The symbols move the elements like this.
z661: q>z662, g>none, m>z291, t>z881, z>none, w>none, p>none, h>none
z155: q>z349, g>none, m>none, t>none, z>none, w>z739, p>z322, h>none
z565: q>z385, g>z867, m>z103, t>z694, z>z992, w>z917, p>z211, h>z838
z349: q>z155, g>z858, m>z123, t>z896, z>z917, w>z992, p>z628, h>z678
z880: q>z291, g>z843, m>z662, t>z90, z>z925, w>z172, p>z257, h>z469
z905: q>z290, g>none, m>none, t>none, z>none, w>none, p>z569, h>z739
z648: q>none, g>z633, m>z398, t>none, z>none, w>z483, p>none, h>none
z71: q>none, g>z469, m>none, t>z127, z>none, w>none, p>none, h>z843
z547: q>z127, g>z569, m>none, t>none, z>none, w>none, p>none, h>z755
z441: q>z783, g>z992, m>z87, t>z414, z>z867, w>z858, p>z988, h>z389
z103: q>none, g>none, m>z565, t>none, z>z795, w>none, p>z17, h>none
z172: q>z272, g>z958, m>z819, t>z628, z>z104, w>z880, p>z896, h>z802
z549: q>z398, g>z322, m>none, t>none, z>none, w>z755, p>none, h>none
z345: q>z419, g>z639, m>z52, t>z104, z>z628, w>z211, p>z917, h>z684
z149: q>z881, g>z483, m>z90, t>z662, z>z17, w>z633, p>z795, h>z295
z755: q>z988, g>z13, m>z348, t>z790, z>z583, w>z549, p>z783, h>z547
z123: q>none, g>none, m>z349, t>none, z>none, w>z795, p>z633, h>none
z403: q>z295, g>none, m>z569, t>none, z>none, w>none, p>none, h>z881
z455: q>z257, g>none, m>none, t>z739, z>none, w>none, p>z291, h>none
z257: q>z455, g>z414, m>z813, t>z992, z>z694, w>z896, p>z880, h>z702
z679: q>none, g>none, m>z440, t>none, z>z295, w>none, p>none, h>z17
z90: q>z13, g>z988, m>z149, t>z880, z>z211, w>z628, p>z992, h>z434
z665: q>none, g>z198, m>none, t>none, z>none, w>z127, p>none, h>z398
z483: q>z348, g>z149, m>z988, t>z97, z>z42, w>z648, p>z87, h>z631
z295: q>z403, g>z631, m>z434, t>z161, z>z679, w>z492, p>z222, h>z149
z398: q>z549, g>z628, m>z648, t>z958, z>z639, w>z988, p>z858, h>z665
z678: q>none, g>none, m>none, t>none, z>none, w>z290, p>z198, h>z349
z434: q>z569, g>z127, m>z295, t>z469, z>z440, w>z198, p>z290, h>z90
z272: q>z172, g>none, m>none, t>z322, z>none, w>z291, p>none, h>none
z881: q>z149, g>z348, m>z13, t>z661, z>z430, w>z466, p>z654, h>z403
z988: q>z755, g>z90, m>z483, t>z843, z>z162, w>z398, p>z441, h>z127
z13: q>z90, g>z755, m>z881, t>z291, z>z599, w>z322, p>z739, h>z569
z291: q>z880, g>z790, m>z661, t>z13, z>z267, w>z272, p>z455, h>z288
z222: q>none, g>none, m>z290, t>none, z>none, w>none, p>z295, h>z795
z867: q>none, g>z565, m>none, t>none, z>z441, w>none, p>z162, h>none
z992: q>z739, g>z441, m>z795, t>z257, z>z565, w>z349, p>z90, h>z290
z739: q>z992, g>z783, m>z654, t>z455, z>z385, w>z155, p>z13, h>z905
z662: q>z661, g>z97, m>z880, t>z149, z>z541, w>z819, p>z813, h>z161
z419: q>z345, g>none, m>none, t>none, z>z322, w>z599, p>none, h>none
z633: q>z466, g>z648, m>z628, t>z819, z>z52, w>z149, p>z123, h>z492
z947: q>z198, g>none, m>none, t>none, z>none, w>z569, p>none, h>z322
z87: q>none, g>z795, m>z441, t>none, z>none, w>none, p>z483, h>none
z97: q>none, g>z662, m>z843, t>z483, z>none, w>none, p>none, h>none
z198: q>z947, g>z665, m>z492, t>z802, z>z684, w>z434, p>z678, h>z628
z583: q>z162, g>z599, m>none, t>none, z>z755, w>none, p>none, h>none
z17: q>z430, g>z42, m>z211, t>z541, z>z149, w>z52, p>z103, h>z679
z492: q>none, g>none, m>z198, t>none, z>none, w>z295, p>none, h>z633
z819: q>none, g>none, m>z172, t>z633, z>none, w>z662, p>none, h>none
z649: q>none, g>z925, m>none, t>z162, z>z843, w>none, p>none, h>none
z267: q>z925, g>none, m>none, t>z599, z>z291, w>none, p>none, h>none
z104: q>none, g>none, m>none, t>z345, z>z172, w>z925, p>none, h>none
z127: q>z547, g>z434, m>z631, t>z71, z>z279, w>z665, p>z389, h>z988
z120: q>z440, g>none, m>none, t>none, z>z569, w>none, p>none, h>z599
z569: q>z434, g>z547, m>z403, t>z288, z>z120, w>z947, p>z905, h>z13
z414: q>none, g>z257, m>none, t>z441, z>none, w>none, p>z843, h>none
z322: q>z628, g>z549, m>z466, t>z272, z>z419, w>z13, p>z155, h>z947
z783: q>z441, g>z739, m>none, t>none, z>none, w>none, p>z755, h>none
z279: q>none, g>z440, m>none, t>none, z>z127, w>none, p>none, h>z162
z654: q>z795, g>none, m>z739, t>none, z>none, w>none, p>z881, h>none
z469: q>z288, g>z71, m>z161, t>z434, z>z100, w>z802, p>z702, h>z880
z917: q>none, g>none, m>none, t>none, z>z349, w>z565, p>z345, h>none
z896: q>none, g>none, m>none, t>z349, z>none, w>z257, p>z172, h>none
z430: q>z17, g>none, m>z599, t>none, z>z881, w>none, p>none, h>none
z838: q>none, g>none, m>none, t>none, z>z290, w>none, p>z440, h>z565
z843: q>z790, g>z880, m>z97, t>z988, z>z649, w>z958, p>z414, h>z71
z958: q>none, g>z172, m>none, t>z398, z>none, w>z843, p>none, h>none
z813: q>none, g>none, m>z257, t>z795, z>none, w>none, p>z662, h>none
z795: q>z654, g>z87, m>z992, t>z813, z>z103, w>z123, p>z149, h>z222
z599: q>z211, g>z583, m>z430, t>z267, z>z13, w>z419, p>z385, h>z120
z790: q>z843, g>z291, m>none, t>z755, z>none, w>none, p>none, h>none
z385: q>z565, g>none, m>none, t>none, z>z739, w>none, p>z599, h>none
z348: q>z483, g>z881, m>z755, t>none, z>none, w>none, p>none, h>none
z628: q>z322, g>z398, m>z633, t>z172, z>z345, w>z90, p>z349, h>z198
z631: q>none, g>z295, m>z127, t>none, z>none, w>none, p>none, h>z483
z288: q>z469, g>none, m>none, t>z569, z>none, w>none, p>none, h>z291
z925: q>z267, g>z649, m>z541, t>z211, z>z880, w>z104, p>z694, h>z100
z466: q>z633, g>none, m>z322, t>none, z>none, w>z881, p>none, h>none
z541: q>none, g>none, m>z925, t>z17, z>z662, w>none, p>none, h>none
z440: q>z120, g>z279, m>z679, t>z100, z>z434, w>z684, p>z838, h>z211
z702: q>none, g>none, m>none, t>z290, z>none, w>none, p>z469, h>z257
z694: q>none, g>none, m>none, t>z565, z>z257, w>none, p>z925, h>none
z639: q>none, g>z345, m>none, t>none, z>z398, w>z162, p>none, h>none
z684: q>none, g>none, m>none, t>none, z>z198, w>z440, p>none, h>z345
z211: q>z599, g>z162, m>z17, t>z925, z>z90, w>z345, p>z565, h>z440
z290: q>z905, g>z389, m>z222, t>z702, z>z838, w>z678, p>z434, h>z992
z162: q>z583, g>z211, m>z42, t>z649, z>z988, w>z639, p>z867, h>z279
z100: q>none, g>none, m>none, t>z440, z>z469, w>none, p>none, h>z925
z389: q>none, g>z290, m>none, t>none, z>none, w>none, p>z127, h>z441
z161: q>none, g>none, m>z469, t>z295, z>none, w>none, p>none, h>z662
z42: q>none, g>z17, m>z162, t>none, z>z483, w>none, p>none, h>none
z52: q>none, g>none, m>z345, t>none, z>z633, w>z17, p>none, h>none
z858: q>none, g>z349, m>none, t>none, z>none, w>z441, p>z398, h>none
z802: q>none, g>none, m>none, t>z198, z>none, w>z469, p>none, h>z172

The rows follow the links: the fewer symbols apart two elements are, the more alike their rows tend to be.

Each row is also shifted at random along 9 hidden directions that mean nothing.

Rows with their elements:
[ 63  14  49  -5   7  -2  23  -3 -21  -2  10  11  13   9   0   7   8   9  -8  16  -6  22 -13 -12  -4   5  16  30 -31   4   8   1  -2  -2  -1 -12   7  -6  16   9  -4  -8  20  21] -> z925
[ -5  -9 -17   4 -19  -9   2   4  -5  10  -6   6   4 -29 -19 -10   7   0  12   1  -3  -4  -1   2  16  10 -11  -2  13  -3   3  -2   5  -2   2  -5 -23 -10   2  -6  19 -21  13  -9] -> z843
[ 29  -7  -4   4 -10 -12   8   5   9   8   0   6  -4 -10 -12   0   3   7   1  -8   0  -5  14   8  11   8 -25  -2   3   3   2   1 -20   2  17  -6 -13  -8  -7   4   2 -18  18 -21] -> z547
[-10  23   8  18 -16   3   3   5 -13  26   0   5   1   8  11  -1  -7  16   2   9   6 -10 -13  -5  -7 -12  -2   5 -18 -21   9  -1  -8   2  -5  11  21 -18   8  -8 -26 -16  25  15] -> z694
[  4  -9  -9  16   0   7 -21  -2  18 -13 -14 -10  33  -6  -4   8   0 -28 -11  11  -2 -23 -20  10  -1  -2   3  -2  -5   3 -24  -4 -11 -27   5   1  -2  15  10   5   3   4 -44   2] -> z628
[-31  -6   7 -35  16   4  -3  -4  -8 -11   3  -4 -17  22  -2  -2   9  -7   8 -16  -2  28   5  -3  -7  -5  14 -23  14  23  11  -5  47   9 -29  -3   9  14 -16   5  11  23  -1   9] -> z654
[ 27 -14  -7 -16  13   9  -3  -3  12 -18   4 -13   3  -8  -4  -6  15 -13   0  -8  -7  12   7   8   1  -1   3 -15   9   8  -5  -3  31  -1 -16  -1  -6  19  -6   3  20  16 -31  13] -> z679
[-22  12  -2  33   4 -16  14  -5   3  30  15 -11 -20   4  12  -6  -9  19  14   5   4 -15   6 -28   1   1  -5  11 -15  -9  19   5 -16   5  16  -5  -2 -22   0 -23 -24   0   2 -13] -> z104
[ -1  16  10 -24   2  18  13  -2 -18 -15   3   7  -8  -3   2   3  -2  22   4  14  -6  15  -6  -5   6   0  20  13  -6 -12   3   1 -16  22   4   6  12  -7   3  16   8   1  25  -9] -> z880
[ -7 -17  16   1  -5  -6   1  -2 -20 -11  -2  39  16  -4 -18   9   4   5 -17   5  12   6   9  22  -2 -15   5   1   5   5  -8   9 -20  -2   5   3   1  22  16   9   6  -7  20   7] -> z389
[ 18  12   1   5   6  -3   6  10   6  -4   8  -1 -15  12  14   3 -12   9  -2  -3  -2  -6  15   8   6  -3 -12   0 -15  -7   2   1 -37  17  22   7  17  -8  -2   9 -21   3  15 -21] -> z403
[-22   7  10  13   2  -5  11  -5 -13  10  -5   6 -16   8  12   3 -12  10  -5   4  -1  -2  -5 -21 -11   2  10  23  -4  -7  -4   9   1  -3   1 -11  -8  -6   7 -15  -8  -2  11   1] -> z958
[-13  -8  14   8  -8 -10  -3   5   4  -2   0   0  31   3 -21   0  14 -12 -11   2   2 -15  -1  23  -7  -7 -12  -9   1   7  -2  -4  16 -13  -3  -7  -5  16  14   2   5 -16 -15  20] -> z599
[ 15  16  -3  -8   7  28  -6   3   8  -5  -7 -11 -24  14  31   2 -13  -6  -5  -2 -10   8 -10   3 -13  -8   6  -3 -13 -14 -17   0  11  -1 -14   7  24  -2 -10   8 -13  13  -9  14] -> z295
[-27   1  -1  12   4 -10   6   2   2   3  -1   2  -1  16  -4   1  -5  11  -8   5  -2 -21   1   1  -5  -3  -5  -3  -3  -6   0  -6 -18   6  24 -10   4   4   8  -2 -13   2  -5 -21] -> z272
[-35   7 -20  22  -9   5  -2   3  16  27   3 -13 -22  -1   9  -7   2  11   5  -5   8 -18   5   4  -9 -16 -22 -14  -2 -20   0   6   3   4  -1   5  13  -4  -7 -12 -15 -10  -5   9] -> z440
[ 27   4 -19 -25 -11  12 -17   0  25 -14 -20 -17   4   0  15  -3 -10  -3   2  -2   0 -12 -11   1  -4  11  -1   2  15 -16 -13  -6  -4   3   5  16  -5  -5 -17   8  14   2  -7 -18] -> z783
[-16  -6 -14   7  -2  -3 -11 -10   8   8   5 -17  20 -11   0  -5   2 -10  12  -6  11   5  -5  -8  12   8   5   2  11   4   9  -2  12  -9 -12  15   0  -7 -10 -17  -2   5 -18   5] -> z917
[ 32  -7   9  -8  19 -11   9   0  -9 -20  13   5  -3   8 -12   0   8  10   1   9   9   0  20   1 -11  -7   4   4  -4  10   4   0 -12  23   8  -4  -9  21  13  16  10  11   4  -3] -> z103
[-10 -15  22  10  -6  -4   7  -2 -10  -5  -4  28  30 -12  -5  11  -2  -6 -16   7  -4   8  -1   2  12   8  10  19  -3  -2  -4   6 -13 -19   8  -5 -17   5  22 -13   1   1   0  10] -> z71
[-11  -5  -1   5 -12 -11  -5   4   7   6 -11   0   4  -1   0   1   2  -8  -3  -5   1 -14   0  10  -2   2 -14 -12  10   5  -6   2   4  -6   2  -3  -7   1   0   0   7 -12   0  -3] -> z755
[ -1  -3 -19  14  -5   1   3  -5   9  23   3  -7  -4  -6   6  -1  -3  -1   8  -9  -5   4   1  -4  29   2  -3 -28  -5   0  12  -7 -20   1  15   4  21 -19 -14 -13 -12  15  -9 -27] -> z802
[  7  -2 -29   9 -10  -2 -11   3   2  -1  -9  -1  -9 -17 -17 -10  -1   7   6   4  10 -30  -5  -1 -14   8 -18  21  18 -11 -14   2  -4  -5   3  -4 -34  -2   5   1   9 -29   0  -7] -> z858
[-34  -8  -9  -1  -1  12  -7  -7  -2  -1   2  13   2  -6  -5   0   5   4  -1  -1   9   3   6  10  -3  -6  -2   5   2  -7  -4   1  -9  -2  -6   9  -1   6   0   5  -4  -4   6   8] -> z290
[-27   4  -2  15   2  -6   6  11 -14   2   0  12  -1   0  -1   2 -10  10  -1  14  -3 -12   4   6   0  -8  -2   5 -13 -12   0   0 -17   9   7  -8  -4   3  25  -1 -10  -4   8  -2] -> z662

From each start, follow one symbol. Which element do you reach?
Answer with the element's name.
[-20  14  -2   5 -10  -9  -4   8  -6   9  13  -5  15 -14 -10  -6  -1  -4  14  -9   2   3   8   3  21  15 -16  12   6  -1  20   4  21   0 -13   5 -15 -20   1 -16  -7 -23  13  13]
q z17
[ -6  -8 -16  10  -1  -2  -3   3  12  -1 -16 -11 -10  -3  17  -3  -9  -8   4   1  -9 -11  -3  -8  -5   4   0  -1   4  -8  -8  -5  17  -8  -1  -9 -21   1   9 -12   8  13 -23  -4]
t z483
[  9  24 -14   0   7  13  -5   5  -5   6   5 -19 -28  -3   5  -5  -7  -3  15  -5  -5   3  -8 -13  -3  12  -2  15  -4   1   3   2  21   3 -17  -6  -2 -16 -14  -2 -11 -12   6   5]
w z149
[  3  -2   9  -7   9  -3  -1   6  -2 -17  -5  14  -5  28  -4   2   2  15 -14  13   8 -23   3  18 -29 -23  -3  -9  -8  -3 -13  -5 -30  18  19   1  14  20   6  30  -4   1   4 -12]
q z992
[-16 -18  11  -4   5  -4   0  -5   0  -1   4  11  13  10 -16   7  15 -13  -3 -12  -1  15   8   1   0  10  -4   6   0  16   5  -6  18 -23 -13  -6 -15   6  -4  -4  -4  -2  -6  14]
p z569
[ 41  21 -18 -24  -5  31   0   9   1  -5  -6  -7  -9 -15  12  -4  -9   8   3   3 -16   8 -13   8  15   4   4  -3   0 -25  -4  -6   1   9  -5  11  11 -17  -8   9   3  -5   6  -3]
t z295
[-18 -15   8  13  -7  -6   6  -6 -14  13   4  26  31 -10 -12   7  10  -7   0  -2   2  15   5   0  17   8   0   9 -14  11  13  -4  -7 -21  -1  -2 -11  -8  12 -15 -12  -5   5   9]
h z257
[ 21   2  -7  15 -18   5   0   1  11  25  -4 -10   9  -5  14  -1   1  -2   3  -1  -4  -2  -7   8  20 -10 -10 -34 -14 -13   8  -5 -11  -3   8  14  31 -17  -9  -9 -14   4  -5  -3]
h z925
[ -2   0  -7  -8   5  -9  10  -1   7   2  -3  -7 -32   7   6  -7  -3  18   8  -3 -10  -8   6 -18  -6   7  -5  -1   8  -3   6  -5  -4  17  15 -12 -13  -7 -11   0  11   6   3 -29]
q z843
[-46  -3  13 -11   0   1   8 -10  -2  -2  12   9  11  -1   7   6  -3  -2  -1 -14   3  28  16   2  27   3   5  -1   4   8  20   7 -20   4   9  15  22 -11 -14  -5 -10  13  17 -12]
g z547
[ 39  -1 -10   0  -9  23 -14  -2  35  -7 -27 -16   1   8  50   8 -21 -17 -13   3  -7 -13 -17   4  -2 -10   4 -17  -8 -21 -28   1 -34  -7  15  23  37  -3 -14   5  -2  28 -25 -16]
g z434
[ -6 -20  -1   2   3  -5  -2 -16  12  -6  11  -2  22 -14   5  -1   7  -8   3  -4   6  11  11 -10  17  13   3  16   4   2  12   0 -15  -9   2  17  -9  -4  -2 -12  -2  13 -15   1]
z z290
[ -7   1 -15  -3  -2   2 -11   7 -11   1   2   3   0  -7 -11  -6  -2  -6  13  -4   6   1   6  10   5  -5  -9 -11  -2   2   6  -6  -2   7 -11   6   0   0   0   6  -1  -6  10   3]
p z149
[-40  -4   9 -10  10  -2  17  -6  -3   3   6   6 -19  16   7   0   2  14  -1  -8  -6  15   8  -7  -1  -1   4 -11  -2   0   8   1   4   7   6  -9   9   2  -7  -5  -8  14   3  -5]
h z291
[ 19  11   3   7  15  -2   7   0   3 -19  10  -6 -12   1  10   1  -7  13  -1  13   1 -12  10 -11 -12   2  -2  31 -10  -9  -4   8 -17  18  12   0 -15   4  16   7  -3   4  -3  -2]
t z541
[-37  -3  -2  13  12 -13   6  -1 -19  -2   8  11  -3   0 -10   1  -7   2  -1   5  -3   0  10  -4   5  -2   9   0  -4   7   7   3  -1   3   8 -13  -7   6  17  -9  -3   9   0  -8]
m z172
[ 36  -8  15 -10   6  -7  -1  -6  21 -26 -12  -7   8  12  15   7  -3   1 -18  11  -4 -20   0   2 -19  -8   6   0   3  -5 -16   3 -15   9  20   3   3  21   4  15  14  16 -20 -13]
g z599
[-54   1   1  13   3  -2  -7 -10  14 -21   4  -6  23 -11  21   3 -13   4 -12  20   8 -18   7  -3   5  -2   6  33  -1 -23  -3  11 -42   7  22  24  -4   5  19  -7  -3  11 -18  -3]
t z925
